Below is a small trained network, with its code and all its weights. Each question gives an input and a class and asks what happens when units are switched off, that is, made to give their printed mean instead of their output.

import numpy as np


def w(rows, s, z=0):
    codes = np.array(rows[::2]) - 128.0
    scale = np.full(codes.shape[1], s)
    scale[-1] = z or s
    return codes * scale


def f(y):
    return y / 2 * (1 + np.tanh(0.7978845608 * (y + 0.044715 * y**3)))


def log_softmax(a):
    a = a - a.max(-1, keepdims=True)
    return a - np.log(np.exp(a).sum(-1, keepdims=True))


def net(x, mask):
    res = np.array(x, float).reshape(1, 8) / 4 @ E
    y = f(res @ A[0][:, :-1].T + A[0][:, -1])
    res = res + np.where(mask, y, B[0][:, -1]) @ B[0][:, :-1]
    return log_softmax(res[-1] @ U[:, :-1].T + U[:, -1])


A, B = {}, {}
E = w([
[114,80,149,113,116,254],'x0',
[185,53,144,115,61,90],'x1',
[116,127,112,131,124,137],'x2',
[43,80,191,117,167,79],'x3',
[119,147,163,126,86,119],'x4',
[126,122,112,127,140,131],'x5',
[149,126,152,124,136,114],'x6',
[145,127,152,123,130,116],'x7',
],0.0098)
A[0] = w([
[153,10,82,128,56,85,128],'N0',
[183,161,80,158,97,140,36],'N1',
[110,255,164,170,207,159,251],'N2',
[174,119,87,141,166,165,89],'N3',
[148,128,93,80,152,61,51],'N4',
[51,83,121,135,111,100,186],'N5',
[122,120,120,48,157,159,151],'N6',
[171,54,109,74,73,70,239],'N7',
[60,28,134,54,194,78,45],'N8',
[17,83,223,117,150,88,170],'N9',
[141,163,115,121,147,77,20],'N10',
[135,209,115,131,157,44,21],'N11',
[186,113,159,180,86,118,228],'N12',
[141,117,207,46,154,236,183],'N13',
[165,191,101,140,157,19,17],'N14',
[190,168,78,171,92,151,59],'N15',
[127,163,83,128,111,29,14],'N16',
],0.0086,0.0015)
B[0] = w([
[46,161,98,82,179,69,202],'N0',
[175,177,238,151,159,206,174],'N1',
[73,147,86,35,151,84,238],'N2',
[90,137,162,176,163,119,160],'N3',
[78,95,151,141,136,103,151],'N4',
[166,193,141,131,151,189,176],'N5',
[66,127,128,176,140,66,150],'N6',
[77,170,84,80,150,103,198],'N7',
[155,181,158,164,143,239,219],'N8',
[147,214,169,139,165,156,255],'N9',
[78,85,171,201,90,87,147],'N10',
[93,122,130,162,76,93,188],'N11',
[117,190,137,82,165,108,163],'N12',
[18,72,123,178,2,36,223],'N13',
[161,114,111,185,107,59,199],'N14',
[208,135,164,128,158,155,190],'N15',
[93,130,145,162,25,156,179],'N16',
],0.007,0.0077)
U = w([
[107,149,81,2,152,100,254],'0',
[108,29,162,229,48,109,18],'1',
[223,170,210,126,170,186,89],'2',
],0.0086,0.002)

Each question gives the input, the list of numbers given to net, and the class t.
The units are the neurons (one row each of A and B). Each row of codes is followed by its name. A weight is (code - 128) times the scale printed after its matrix; where a second scale follows, it is the last column's (A, B and U).
mask holds one flag per neuron, in row order. A switched-off neuron (its flag False) gives its mean, the last column of its row in B, instead of its output. The means were averaged over made-up inputs and are rounded, as every weight is.
A unit's drop is (log p(t) with every unit on - log p(t) with that unit switched off) / (log p(t) with every unit on - log p(t) with every unit switched off).
The circuit of an input: a set's keep is (log p(t) with only the set's units on - log p(t) with every unit switched off) / (log p(t) with every unit on - log p(t) with every unit switched off). Starting from the 12 units with the biggest drops (on a tie, the unit counted first), units are removed one at a time, each time the one whose removal leaves the highest keep (on an exact tie, the one counted first), for as long as the keep stays at least 0.8.
circuit, biggest first: the units of the circuit, biggest drop first
unit that matters most: the unit with the biggest drop
k most important neurons: the k neurons with the biggest drops, biggest first
drop of u: that unit's drop, to one decimal
input [-6,2,2,-8,3,-1,0,-8], class 2: circuit, biggest first -> [N1]
input [-4,-3,5,4,-2,8,-6,5], class 1: 4 most important neurons -> [N0, N7, N11, N12]
input [-2,0,1,3,-4,0,-7,-3], class 2: circuit, biggest first -> [N13, N2]
input [-2,0,-3,4,-6,5,1,3], class 2: 2 most important neurons -> [N13, N8]
input [-3,-4,1,-7,-6,-4,-6,-7], class 2: 2 most important neurons -> [N1, N15]
input [0,5,-5,-4,6,-8,-3,2], class 0: circuit, biggest first -> [N7, N0]
input [4,8,-1,6,3,7,-6,2], class 0: 2 most important neurons -> [N0, N7]
input [-5,-4,6,8,-1,-7,0,3], class 2: circuit, biggest first -> [N9, N8]
input [-2,0,5,4,8,-1,5,8], class 2: circuit, biggest first -> [N13, N9]
input [-3,3,-4,4,6,-3,0,-7], class 2: 2 most important neurons -> [N13, N2]
input [-6,0,1,7,6,-8,4,-8], class 2: 4 most important neurons -> [N9, N13, N5, N8]
input [3,-2,2,5,2,3,-1,1], class 2: circuit, biggest first -> [N9, N8]
input [1,7,8,-6,7,-7,-6,-5], class 0: 4 most important neurons -> [N0, N7, N8, N9]
input [1,-8,0,-1,3,-7,6,8], class 0: unit that matters most -> N2
input [7,7,7,7,2,8,-5,0], class 0: 3 most important neurons -> [N0, N7, N9]
input [-6,-1,-2,6,3,-1,7,4], class 1: 2 most important neurons -> [N11, N14]
input [-8,5,6,-8,-6,5,2,-7], class 1: 2 most important neurons -> [N16, N14]
input [-3,6,3,8,1,-8,3,3], class 2: 3 most important neurons -> [N8, N9, N2]
input [5,5,1,-1,-2,-3,-1,-3], class 0: 2 most important neurons -> [N0, N7]
input [-6,8,-2,6,7,0,-7,3], class 0: circuit, biggest first -> [N7]
input [-5,0,5,-7,-3,-1,-6,-4], class 2: 3 most important neurons -> [N1, N13, N15]
input [-7,-6,-3,-2,-1,1,0,2], class 1: drop of N11 -> 0.2
input [-8,2,3,-7,6,5,3,8], class 1: drop of N16 -> 0.2
input [0,7,-2,4,7,-7,1,1], class 0: drop of N0 -> 0.1
input [7,-5,4,-4,4,2,5,-1], class 1: drop of N13 -> 0.7
